Here is a tiny trained network, its code and every weight. The questions are about switching its units off for an input and a class, where a switched-off unit gives its printed mean instead of its output.

import numpy as np


def w(rows, s, z=0):
    codes = np.array(rows[::2]) - 128.0
    scale = np.full(codes.shape[1], s)
    scale[-1] = z or s
    return codes * scale


def norm(h):
    return h / np.sqrt((h * h).mean(-1, keepdims=True) + 1e-5)


def f(y):
    return y / 2 * (1 + np.tanh(0.7978845608 * (y + 0.044715 * y**3)))


def log_softmax(a):
    a = a - a.max(-1, keepdims=True)
    return a - np.log(np.exp(a).sum(-1, keepdims=True))


def net(x, mask):
    res = np.array(x, float).reshape(1, 7) / 4 @ E
    u = 0
    for l in range(3):
        y = f(norm(res) @ A[l][:, :-1].T + A[l][:, -1])
        res = res + np.where(mask[u : u + 8], y, B[l][:, -1]) @ B[l][:, :-1]
        u += 8
    return log_softmax(norm(res)[-1] @ U[:, :-1].T + U[:, -1])


A, B = {}, {}
E = w([
[119,124,126,124,131],'x0',
[151,192,166,133,251],'x1',
[206,110,125,12,149],'x2',
[149,120,146,131,118],'x3',
[144,158,108,136,121],'x4',
[102,134,112,124,141],'x5',
[92,255,203,92,75],'x6',
],0.0065)
A[0] = w([
[156,166,122,141,174,95],'0.n0',
[131,150,196,115,224,97],'0.n1',
[159,78,130,119,254,51],'0.n2',
[76,25,134,79,127,101],'0.n3',
[60,92,160,94,134,251],'0.n4',
[147,138,42,117,87,145],'0.n5',
[167,142,142,214,126,28],'0.n6',
[139,123,118,164,159,90],'0.n7',
],0.0081,0.0025)
B[0] = w([
[147,159,181,144,92,158],'0.n0',
[253,184,81,165,116,250],'0.n1',
[105,204,124,98,121,253],'0.n2',
[161,163,68,125,114,181],'0.n3',
[183,184,189,184,70,210],'0.n4',
[170,70,170,107,39,170],'0.n5',
[69,87,163,154,179,140],'0.n6',
[147,143,100,134,232,136],'0.n7',
],0.0065,0.0029)
A[1] = w([
[193,193,138,100,82,97],'1.n0',
[197,132,47,179,168,212],'1.n1',
[206,165,120,39,129,30],'1.n2',
[62,134,147,229,124,60],'1.n3',
[118,155,160,142,117,78],'1.n4',
[74,117,115,192,165,1],'1.n5',
[127,114,134,1,135,7],'1.n6',
[105,178,134,174,134,25],'1.n7',
],0.0096,0.0011)
B[1] = w([
[115,104,93,126,136,247],'1.n0',
[92,16,225,97,201,223],'1.n1',
[133,128,111,183,111,254],'1.n2',
[254,82,51,174,107,243],'1.n3',
[100,174,124,148,157,158],'1.n4',
[133,110,141,164,134,169],'1.n5',
[176,148,39,194,181,177],'1.n6',
[177,116,161,146,97,183],'1.n7',
],0.01,0.0048)
A[2] = w([
[98,31,122,98,150,252],'2.n0',
[149,161,100,202,236,88],'2.n1',
[91,55,81,135,25,119],'2.n2',
[145,138,193,148,196,77],'2.n3',
[185,100,32,69,186,196],'2.n4',
[132,163,207,186,207,111],'2.n5',
[172,254,133,106,77,153],'2.n6',
[137,198,135,173,86,144],'2.n7',
],0.01,0.0033)
B[2] = w([
[26,200,191,101,121,208],'2.n0',
[164,154,77,97,62,254],'2.n1',
[182,254,121,2,170,235],'2.n2',
[84,167,83,22,83,184],'2.n3',
[110,103,152,253,113,245],'2.n4',
[131,171,112,49,37,221],'2.n5',
[86,34,168,123,171,239],'2.n6',
[61,68,132,148,198,214],'2.n7',
],0.0089,0.0059)
U = w([
[199,228,146,21,67,66],'0',
[220,90,123,254,94,254],'1',
[20,25,249,128,178,43],'2',
],0.0096,0.0013)

Each question gives the input, the list of numbers given to net, and the class t.
The units are the neurons (one row each of A and B). Each row of codes is followed by its name. A weight is (code - 128) times the scale printed after its matrix; where a second scale follows, it is the last column's (A, B and U).
mask holds one flag per neuron, layer by layer. A switched-off neuron (its flag False) gives its mean, the last column of its row in B, instead of its output. The means were averaged over made-up inputs and are rounded, as every weight is.
A unit's drop is (log p(t) with every unit on - log p(t) with that unit switched off) / (log p(t) with every unit on - log p(t) with every unit switched off).
The circuit of an input: a set's keep is (log p(t) with only the set's units on - log p(t) with every unit switched off) / (log p(t) with every unit on - log p(t) with every unit switched off). Starting from the 12 units with the biggest drops (on a tie, the unit counted first), units are removed one at a time, each time the one whose removal leaves the highest keep (on an exact tie, the one counted first), for as long as the keep stays at least 0.8.
units of the circuit, in order: the units of the circuit, biggest drop first
k most important neurons: the k neurons with the biggest drops, biggest first
k most important neurons of layer l: the k neurons of layer l with the biggest drops, biggest first
drop of u: that unit's drop, to one decimal
input [-1,-6,-3,-2,-8,-5,-7], class 2: most important neuron of layer 0	0.n3
input [7,6,0,3,-7,1,-6], class 0: 4 most important neurons of layer 2	2.n5, 2.n3, 2.n6, 2.n7
input [-4,5,6,-6,5,-5,0], class 1: 3 most important neurons of layer 1	1.n0, 1.n2, 1.n6
input [-4,4,7,1,8,0,-3], class 1: 2 most important neurons	2.n4, 2.n2
input [-8,-7,8,-4,1,-4,5], class 1: units of the circuit, in order	1.n6, 2.n4
input [8,5,-5,-7,-4,1,8], class 2: 4 most important neurons	2.n6, 2.n7, 1.n1, 2.n2
input [4,2,-3,-8,8,-7,4], class 2: 3 most important neurons of layer 2	2.n6, 2.n7, 2.n4
input [-4,7,4,-6,4,4,-6], class 0: 3 most important neurons	0.n2, 1.n1, 1.n3
input [5,-4,0,-3,-1,0,6], class 2: 2 most important neurons	2.n6, 1.n1
input [-2,-8,0,-1,-1,6,-8], class 0: 2 most important neurons of layer 0	0.n5, 0.n1
input [-6,-6,4,-3,8,3,8], class 2: 2 most important neurons	2.n6, 1.n3
input [1,-4,-5,-3,-6,7,8], class 2: 2 most important neurons	2.n7, 2.n6
input [1,2,-6,-5,4,5,-7], class 2: 2 most important neurons	1.n1, 2.n0
input [8,-8,-7,-2,1,-1,-3], class 0: units of the circuit, in order	2.n2
input [2,0,-5,-6,6,7,6], class 2: 2 most important neurons of layer 1	1.n6, 1.n2
input [6,1,3,0,-6,-2,1], class 1: drop of 1.n0	0.2
input [8,-1,-4,-3,-8,6,3], class 1: drop of 1.n3	1.9
input [3,-6,-4,-8,-7,-8,-4], class 0: drop of 2.n2	0.7
input [2,-5,-1,-5,-6,7,-1], class 0: drop of 2.n2	0.0
input [1,-8,-2,0,4,-8,1], class 0: units of the circuit, in order	2.n2
